Here is a tiny trained network, its code and every weight. The questions are about switching its units off for an input and a class, where a switched-off unit gives its printed mean instead of its output.

import numpy as np


def w(rows, s, z=0):
    codes = np.array(rows[::2]) - 128.0
    scale = np.full(codes.shape[1], s)
    scale[-1] = z or s
    return codes * scale


def f(y):
    return y / 2 * (1 + np.tanh(0.7978845608 * (y + 0.044715 * y**3)))


def log_softmax(a):
    a = a - a.max(-1, keepdims=True)
    return a - np.log(np.exp(a).sum(-1, keepdims=True))


def net(x, mask):
    res = np.array(x, float).reshape(1, 8) / 4 @ E
    y = f(res @ A[0][:, :-1].T + A[0][:, -1])
    res = res + np.where(mask, y, B[0][:, -1]) @ B[0][:, :-1]
    return log_softmax(res[-1] @ U[:, :-1].T + U[:, -1])


A, B = {}, {}
E = w([
[216,73,120,66,75,135,111,39,169,198],'x0',
[128,127,132,126,130,123,128,129,128,129],'x1',
[244,95,173,205,254,189,69,150,236,129],'x2',
[30,7,114,138,177,130,169,108,173,159],'x3',
[124,182,205,156,111,132,199,104,143,193],'x4',
[144,111,101,141,77,143,147,236,169,159],'x5',
[159,61,144,200,63,90,152,84,148,44],'x6',
[101,83,169,116,76,253,115,133,56,113],'x7',
],0.0086)
A[0] = w([
[157,130,65,129,79,132,195,189,152,149,91],'n0',
[151,169,52,121,168,32,170,115,184,131,46],'n1',
[127,128,108,155,69,136,109,186,169,164,137],'n2',
[110,163,98,92,156,148,98,135,131,166,39],'n3',
[125,145,120,54,179,115,125,155,115,170,138],'n4',
[118,160,151,115,154,105,96,42,103,111,145],'n5',
[182,205,120,128,80,119,110,135,121,99,5],'n6',
[82,166,122,191,144,117,134,153,112,96,54],'n7',
[163,89,124,161,74,90,165,100,127,55,52],'n8',
[124,83,11,88,142,124,54,151,113,81,81],'n9',
[103,169,193,170,102,133,194,111,148,208,48],'n10',
[164,126,84,107,116,145,146,92,144,153,55],'n11',
[130,115,112,155,99,102,175,95,145,74,81],'n12',
[114,145,127,113,145,128,133,71,129,102,87],'n13',
[87,145,70,62,65,93,202,114,84,118,6],'n14',
[42,47,101,141,156,122,173,107,175,164,26],'n15',
[179,89,125,73,71,109,101,69,156,194,57],'n16',
[101,151,105,62,153,141,104,129,108,184,71],'n17',
],0.012)
B[0] = w([
[124,72,127,131,155,96,115,123,71,176,188],'n0',
[139,105,117,93,89,214,189,109,114,134,211],'n1',
[114,93,103,133,178,101,139,75,76,148,200],'n2',
[108,138,119,174,116,133,89,148,161,186,146],'n3',
[117,116,108,184,102,127,132,139,138,140,211],'n4',
[127,76,107,133,155,92,131,119,75,162,210],'n5',
[145,225,110,104,142,149,51,123,89,135,172],'n6',
[62,124,130,80,162,121,134,212,145,52,169],'n7',
[94,158,119,198,113,135,115,169,141,214,188],'n8',
[127,165,237,115,105,82,183,79,152,147,230],'n9',
[126,166,203,132,114,84,171,94,151,126,191],'n10',
[81,133,150,105,195,112,117,187,132,98,146],'n11',
[110,133,125,163,120,148,120,154,138,188,171],'n12',
[129,96,130,118,152,113,133,145,108,186,143],'n13',
[204,105,120,138,199,172,140,97,199,65,254],'n14',
[170,212,94,91,110,129,8,110,89,113,216],'n15',
[53,138,133,92,148,122,113,210,150,62,227],'n16',
[106,135,113,186,99,132,111,160,137,179,186],'n17',
],0.014,0.0097)
U = w([
[241,101,139,159,241,150,88,135,248,121,106],'0',
[34,132,128,71,136,93,111,222,151,87,95],'1',
[176,224,100,91,89,107,33,116,90,138,109],'2',
[92,127,105,234,69,124,98,155,180,182,91],'3',
[133,172,222,106,90,42,155,77,160,149,90],'4',
[119,52,102,122,189,59,115,103,41,172,89],'5',
[112,94,132,76,32,255,154,120,90,132,208],'6',
[133,118,111,126,91,102,113,130,135,121,253],'7',
],0.012,0.028)

Each question gives the input, the list of numbers given to net, and the class t.
The units are the neurons (one row each of A and B). Each row of codes is followed by its name. A weight is (code - 128) times the scale printed after its matrix; where a second scale follows, it is the last column's (A, B and U).
mask holds one flag per neuron, in row order. A switched-off neuron (its flag False) gives its mean, the last column of its row in B, instead of its output. The means were averaged over made-up inputs and are rounded, as every weight is.
A unit's drop is (log p(t) with every unit on - log p(t) with that unit switched off) / (log p(t) with every unit on - log p(t) with every unit switched off).
The circuit of an input: a set's keep is (log p(t) with only the set's units on - log p(t) with every unit switched off) / (log p(t) with every unit on - log p(t) with every unit switched off). Starting from the 12 units with the biggest drops (on a tie, the unit counted first), units are removed one at a time, each time the one whose removal leaves the highest keep (on an exact tie, the one counted first), for as long as the keep stays at least 0.8.
circuit, biggest first: the units of the circuit, biggest drop first
most important unit: the unit with the biggest drop
top k neurons: the k neurons with the biggest drops, biggest first
drop when u is switched off: that unit's drop, to one decimal
input [-3,1,-7,-3,-3,7,-8,3], class 3: most important unit	n17
input [2,-3,4,2,-6,-1,-3,2], class 4: circuit, biggest first	[n9 n14]
input [7,-2,-1,-1,-2,-6,-8,-6], class 3: circuit, biggest first	[n17 n4]
input [-6,6,-6,5,-6,5,7,-7], class 3: top 2 neurons	[n8 n12]
input [8,3,-7,-6,-7,-7,4,-7], class 1: top 2 neurons	[n16 n11]
input [-4,0,-7,-5,5,3,8,3], class 3: top 2 neurons	[n8 n12]
input [5,0,-2,-5,2,7,0,-1], class 5: top 2 neurons	[n0 n2]
input [8,-8,6,-6,5,0,3,-3], class 1: circuit, biggest first	[n16 n14]
input [5,0,-5,-3,5,6,-2,-6], class 5: top 3 neurons	[n0 n2 n9]
input [0,-2,6,8,6,-6,7,-1], class 2: top 2 neurons	[n15 n14]
input [-5,-3,-1,-6,2,7,6,2], class 5: circuit, biggest first	[n2 n0]
input [-7,1,2,2,3,-8,-6,-6], class 5: top 3 neurons	[n5 n16 n13]
input [6,-3,6,1,7,-6,7,-2], class 3: top 3 neurons	[n14 n8 n9]
input [-5,7,0,1,-5,-8,-4,3], class 5: top 2 neurons	[n5 n16]
input [0,6,7,-8,7,-5,-8,-3], class 2: circuit, biggest first	[n14]
input [-2,5,4,6,5,4,3,6], class 2: top 4 neurons	[n15 n14 n1 n9]
input [0,0,7,-6,-2,-8,8,0], class 3: circuit, biggest first	[n8 n14]
input [-7,8,5,-7,1,-6,-5,4], class 7: circuit, biggest first	[n14 n15]
input [-5,-2,-8,-6,0,-8,-6,7], class 0: drop when n14 is switched off	1.0
input [-6,-4,2,2,3,-7,-4,3], class 5: most important unit	n16
